Below are the code and all the weights of a small trained network. Each question names an input and a target symbol and asks about switching units off, where a switched-off unit gives its printed mean instead of its output.

import numpy as np


def w(rows, s, z=0):
    codes = np.array(rows[::2]) - 128.0
    scale = np.full(codes.shape[1], s)
    scale[-1] = z or s
    return codes * scale


def norm(h):
    return h / np.sqrt((h * h).mean(-1, keepdims=True) + 1e-5)


def f(y):
    return np.maximum(y, 0)


def softmax(a):
    e = np.exp(a - a.max(-1, keepdims=True))
    return e / e.sum(-1, keepdims=True)


def log_softmax(a):
    a = a - a.max(-1, keepdims=True)
    return a - np.log(np.exp(a).sum(-1, keepdims=True))


def net(x, mask):
    ids = ['ΔΘΠΣαβγεζηλμτψω'.index(c) for c in x.split()]
    T = len(ids)
    res = E[ids] + P[:T]
    r = norm(res)
    for j in range(2):
        rows = slice(2 * j, 2 * j + 2)
        q, k, v = (r @ M[0][rows].T for M in (Q, K, V))
        z = softmax(np.where(np.tri(T) > 0, q @ k.T / 2**0.5, -1e9)) @ v
        o = O[0][rows]
        res = res + np.where(mask[j], z, o[:, -1]) @ o[:, :-1]
    y = f(norm(res) @ A[0][:, :-1].T + A[0][:, -1])
    res = res + np.where(mask[2:10], y, B[0][:, -1]) @ B[0][:, :-1]
    return log_softmax(norm(res)[-1] @ U[:, :-1].T + U[:, -1])


Q, K, V, O, A, B = {}, {}, {}, {}, {}, {}
E = w([
[109,110,168,137,160],'Δ',
[132,123,140,130,182],'Θ',
[134,109,114,131,116],'Π',
[87,126,141,123,170],'Σ',
[115,145,154,130,125],'α',
[156,113,75,193,146],'β',
[72,95,132,147,134],'γ',
[145,138,161,172,248],'ε',
[131,143,113,160,169],'ζ',
[94,111,116,190,233],'η',
[233,153,107,115,173],'λ',
[133,5,58,112,75],'μ',
[178,139,76,39,191],'τ',
[154,146,118,60,107],'ψ',
[69,47,211,24,211],'ω',
],0.021)
P = w([
[143,218,84,122,30],'0',
[249,18,107,109,149],'1',
[254,25,126,126,206],'2',
[171,55,132,123,213],'3',
[187,56,123,116,238],'4',
[157,61,120,150,247],'5',
[159,61,115,137,226],'6',
[161,56,91,116,206],'7',
[156,80,107,116,244],'8',
[170,58,99,121,240],'9',
[173,38,100,125,250],'10',
],0.0069)
Q[0] = w([
[117,157,131,159,94],'head 0',
[138,96,103,143,170],'head 0',
[97,202,157,140,5],'head 1',
[176,133,120,137,142],'head 1',
],0.015)
K[0] = w([
[148,54,121,95,177],'head 0',
[114,188,121,95,88],'head 0',
[141,2,139,114,164],'head 1',
[90,95,158,78,82],'head 1',
],0.011)
V[0] = w([
[171,130,35,84,84],'head 0',
[131,77,144,40,140],'head 0',
[83,179,138,96,61],'head 1',
[141,253,88,99,201],'head 1',
],0.015)
O[0] = w([
[87,191,57,55,152,123],'head 0',
[181,104,183,3,148,102],'head 0',
[77,145,147,107,32,162],'head 1',
[147,223,156,120,132,250],'head 1',
],0.014,0.016)
A[0] = w([
[124,44,123,188,52,51],'neuron 0',
[66,12,130,190,94,123],'neuron 1',
[107,119,107,204,174,155],'neuron 2',
[89,170,189,149,29,24],'neuron 3',
[126,99,183,36,129,2],'neuron 4',
[63,180,118,120,189,144],'neuron 5',
[77,98,78,106,160,232],'neuron 6',
[102,116,174,47,164,117],'neuron 7',
],0.011,0.0032)
B[0] = w([
[229,113,111,93,103,157],'neuron 0',
[175,150,8,86,90,164],'neuron 1',
[55,103,133,106,197,194],'neuron 2',
[76,106,193,130,152,254],'neuron 3',
[150,94,163,123,158,150],'neuron 4',
[139,179,116,131,104,228],'neuron 5',
[71,90,147,90,210,172],'neuron 6',
[72,64,132,160,147,170],'neuron 7',
],0.011,0.007)
U = w([
[46,119,68,238,210,158],'Δ',
[120,161,245,141,100,159],'Θ',
[29,118,69,100,125,122],'Π',
[10,137,130,182,65,134],'Σ',
[159,45,210,80,182,60],'α',
[141,123,148,238,231,88],'β',
[174,213,81,92,147,152],'γ',
[203,221,106,158,133,136],'ε',
[84,184,102,2,93,2],'ζ',
[193,73,125,211,88,88],'η',
[61,60,170,88,181,213],'λ',
[165,191,136,11,123,119],'μ',
[104,92,56,111,113,185],'τ',
[117,207,45,246,139,117],'ψ',
[147,161,129,213,179,120],'ω',
],0.0097,0.008)

Each question gives the input, a string of symbols that net reads in full, and the target symbol t.
The units are the heads (2 rows each of Q, K, V and O) and the neurons (one row each of A and B). Each row of codes is followed by its name. A weight is (code - 128) times the scale printed after its matrix; where a second scale follows, it is the last column's (O, A, B and U).
mask holds one flag per unit, heads first, then neurons. A switched-off unit (its flag False) gives its mean, the last column of its rows in O or B, instead of its output. The means were averaged over made-up inputs and are rounded, as every weight is.
A unit's drop is (log p(t) with every unit on - log p(t) with that unit switched off) / (log p(t) with every unit on - log p(t) with every unit switched off).
The circuit of an input: a set's keep is (log p(t) with only the set's units on - log p(t) with every unit switched off) / (log p(t) with every unit on - log p(t) with every unit switched off). Starting from all 10 units, units are removed one at a time, each time the one whose removal leaves the highest keep (on an exact tie, the one counted first), for as long as the keep stays at least 0.8.
units of the circuit, in order: the units of the circuit, biggest drop first
unit that matters most: the unit with the biggest drop
k most important neurons: the k neurons with the biggest drops, biggest first
which heads matter: for each layer, one digit per head in row order, 1 if its drop is at least 0.15 and else 0, layers parted by /
drop of u: that unit's drop, to one decimal
input β Σ α ζ λ α, target Δ: unit that matters most : head 1
input Θ Δ α β β ε μ, target ε: which heads matter : 01
input Σ Σ Δ ω β β Σ Σ, target Θ: which heads matter : 11
input Σ α Δ τ ω ω α α Σ λ, target Θ: units of the circuit, in order : [head 1; head 0]
input α Σ Σ Σ Π, target Σ: which heads matter : 11
input Δ ψ μ Σ λ Σ λ Π, target η: which heads matter : 10
input η Σ ε ε Σ, target β: units of the circuit, in order : [head 1; head 0]
input μ ζ γ Σ Δ μ μ, target λ: which heads matter : 10
input Δ β Δ β Σ α λ Σ τ Σ α, target η: 2 most important neurons : [neuron 1; neuron 0]
input Δ Δ ψ, target η: units of the circuit, in order : [head 0; head 1]
input γ ε τ α Δ γ Σ, target τ: which heads matter : 01
input β Σ μ β ζ, target Δ: units of the circuit, in order : [head 1; head 0]
input μ Σ Σ ω μ η ψ γ Σ α, target λ: which heads matter : 11
input α Σ ψ Δ, target Σ: unit that matters most : head 1
input Σ Π γ β Σ Θ ψ Σ Σ Π, target Θ: units of the circuit, in order : [head 0; head 1]
input Δ β ω Σ Σ Σ Π Π Σ γ, target η: which heads matter : 10
input η η α β Σ ζ, target β: which heads matter : 11
input λ ε β ψ β Θ ω ψ β, target γ: which heads matter : 10
input Σ Σ λ β ζ ω α ε Σ β ψ, target Θ: units of the circuit, in order : [head 0; neuron 3; head 1]
input Δ β η λ α ω Σ, target η: which heads matter : 11
input γ Π Δ Δ, target τ: unit that matters most : head 1
input β Σ τ τ ζ, target Δ: which heads matter : 01
input γ Σ α Σ Π α β, target τ: units of the circuit, in order : [head 1; neuron 1]
input ω Σ Δ, target α: which heads matter : 10
input Σ Σ β β λ ψ τ Σ α ψ, target Θ: drop of neuron 2 : 0.0
input Δ Σ ζ, target η: drop of head 0 : 0.6
